Here is a tiny trained network, its code and every weight. The questions are about switching its units off for an input and a class, where a switched-off unit gives its printed mean instead of its output.

import numpy as np


def w(rows, s, z=0):
    codes = np.array(rows[::2]) - 128.0
    scale = np.full(codes.shape[1], s)
    scale[-1] = z or s
    return codes * scale


def norm(h):
    return h / np.sqrt((h * h).mean(-1, keepdims=True) + 1e-5)


def f(y):
    return np.maximum(y, 0)


def log_softmax(a):
    a = a - a.max(-1, keepdims=True)
    return a - np.log(np.exp(a).sum(-1, keepdims=True))


def net(x, mask):
    res = np.array(x, float).reshape(1, 8) / 4 @ E
    u = 0
    for l in range(3):
        y = f(norm(res) @ A[l][:, :-1].T + A[l][:, -1])
        res = res + np.where(mask[u : u + 5], y, B[l][:, -1]) @ B[l][:, :-1]
        u += 5
    return log_softmax(norm(res)[-1] @ U[:, :-1].T + U[:, -1])


A, B = {}, {}
E = w([
[125,110,124,125,129,100,144,147,127],'x0',
[186,33,199,15,149,160,229,47,181],'x1',
[125,149,133,124,134,128,136,116,124],'x2',
[105,112,92,115,110,113,130,115,126],'x3',
[173,137,147,99,121,127,84,138,124],'x4',
[144,141,142,103,129,95,136,135,117],'x5',
[193,96,125,166,156,110,110,18,1],'x6',
[214,132,19,93,82,208,200,219,72],'x7',
],0.0063)
A[0] = w([
[254,64,82,216,218,80,135,8,62,2],'L0N1',
[217,71,150,132,84,113,163,52,190,20],'L0N2',
[144,206,62,203,166,94,120,85,170,70],'L0N3',
[197,84,109,220,129,118,137,82,19,48],'L0N4',
[230,149,62,113,113,224,237,155,57,39],'L0N5',
],0.0062,0.0026)
B[0] = w([
[46,140,187,73,72,145,135,68,149,241],'L0N1',
[176,126,99,155,135,194,178,88,90,183],'L0N2',
[143,170,91,151,107,116,119,128,140,166],'L0N3',
[126,153,224,61,84,111,149,205,12,217],'L0N4',
[87,83,60,107,218,131,108,186,129,254],'L0N5',
],0.011,0.0069)
A[1] = w([
[69,111,149,98,119,157,108,234,251,26],'L1N1',
[106,152,177,112,97,101,152,167,192,76],'L1N2',
[4,102,254,205,195,122,66,43,139,5],'L1N3',
[174,145,113,196,5,53,115,153,36,56],'L1N4',
[101,189,135,94,65,181,197,195,247,156],'L1N5',
],0.0064,0.0019)
B[1] = w([
[94,109,215,107,58,109,121,87,51,220],'L1N1',
[104,97,15,130,113,204,166,58,130,168],'L1N2',
[165,56,60,16,152,100,85,197,120,254],'L1N3',
[179,168,180,184,103,166,77,92,151,190],'L1N4',
[88,165,254,90,78,186,81,119,75,209],'L1N5',
],0.0086,0.0054)
A[2] = w([
[76,147,122,122,128,107,132,65,94,75],'L2N1',
[141,171,119,254,95,76,61,201,86,126],'L2N2',
[168,43,129,94,150,204,253,53,184,151],'L2N3',
[159,43,131,81,145,25,56,59,203,1],'L2N4',
[150,134,108,120,123,130,121,87,53,134],'L2N5',
],0.0082,0.00061)
B[2] = w([
[127,119,150,131,110,164,121,162,89,183],'L2N1',
[179,135,124,170,177,67,185,47,168,216],'L2N2',
[148,192,127,221,138,60,83,75,173,254],'L2N3',
[133,116,53,146,153,182,172,246,99,207],'L2N4',
[121,112,101,134,32,174,134,164,199,190],'L2N5',
],0.014,0.0066)
U = w([
[31,146,253,82,2,149,108,102,83,75],'0',
[174,181,137,224,130,31,125,38,212,246],'1',
[95,66,39,91,187,131,107,223,138,38],'2',
],0.01,0.0012)

Each question gives the input, the list of numbers given to net, and the class t.
The units are the neurons (one row each of A and B). Each row of codes is followed by its name. A weight is (code - 128) times the scale printed after its matrix; where a second scale follows, it is the last column's (A, B and U).
mask holds one flag per neuron, layer by layer. A switched-off neuron (its flag False) gives its mean, the last column of its row in B, instead of its output. The means were averaged over made-up inputs and are rounded, as every weight is.
A unit's drop is (log p(t) with every unit on - log p(t) with that unit switched off) / (log p(t) with every unit on - log p(t) with every unit switched off).
The circuit of an input: a set's keep is (log p(t) with only the set's units on - log p(t) with every unit switched off) / (log p(t) with every unit on - log p(t) with every unit switched off). Starting from the 12 units with the biggest drops (on a tie, the unit counted first), units are removed one at a time, each time the one whose removal leaves the highest keep (on an exact tie, the one counted first), for as long as the keep stays at least 0.8.
units of the circuit, in order: the units of the circuit, biggest drop first
top k neurons: the k neurons with the biggest drops, biggest first
top k neurons in layer l: the k neurons of layer l with the biggest drops, biggest first
drop of u: that unit's drop, to one decimal
input [6,6,-6,-4,-7,-7,-8,6], class 0: units of the circuit, in order -> L1N5
input [0,8,0,7,2,-1,-6,5], class 1: top 4 neurons -> L2N3, L0N4, L0N1, L0N2
input [-6,7,2,5,-1,7,-3,7], class 1: top 4 neurons -> L2N3, L0N4, L1N3, L2N4
input [0,-3,1,2,1,2,1,3], class 1: top 2 neurons -> L0N1, L2N2
input [2,5,-4,1,2,-4,0,-6], class 2: top 3 neurons -> L2N4, L1N3, L2N2
input [-3,0,4,3,-7,-5,0,-1], class 2: top 2 neurons -> L0N4, L0N2
input [4,-5,4,0,-7,8,8,7], class 0: top 3 neurons -> L0N4, L0N1, L2N4
input [8,-2,0,1,0,0,6,4], class 0: top 2 neurons -> L0N1, L0N4
input [7,8,-7,-7,5,-8,7,4], class 1: top 4 neurons -> L2N3, L0N2, L1N5, L1N1
input [3,7,2,-8,-6,-6,-6,6], class 1: top 3 neurons -> L2N3, L0N4, L0N1
input [-8,-5,-4,-2,-3,-5,6,-7], class 2: top 2 neurons -> L1N3, L2N4
input [3,3,-2,1,1,2,-6,-8], class 2: top 4 neurons -> L1N3, L2N4, L0N4, L0N1
input [5,1,-8,-2,-6,-3,-5,4], class 0: top 2 neurons in layer 1 -> L1N1, L1N5
input [4,-3,1,4,4,-2,8,7], class 0: units of the circuit, in order -> L0N1
input [-5,-4,8,-5,2,-5,-1,-5], class 2: top 4 neurons -> L1N3, L0N4, L2N4, L2N3
input [-6,1,7,-7,-7,-4,-6,6], class 0: top 3 neurons -> L1N5, L1N1, L2N4
input [0,-2,-4,0,0,-4,-8,6], class 0: drop of L1N1 -> 0.2
input [-6,-5,2,4,-2,-6,-8,0], class 0: drop of L1N5 -> 0.1
input [-3,-4,4,8,4,-1,2,2], class 1: drop of L2N2 -> 0.6
input [3,-7,3,5,3,-2,5,5], class 1: units of the circuit, in order -> L2N2
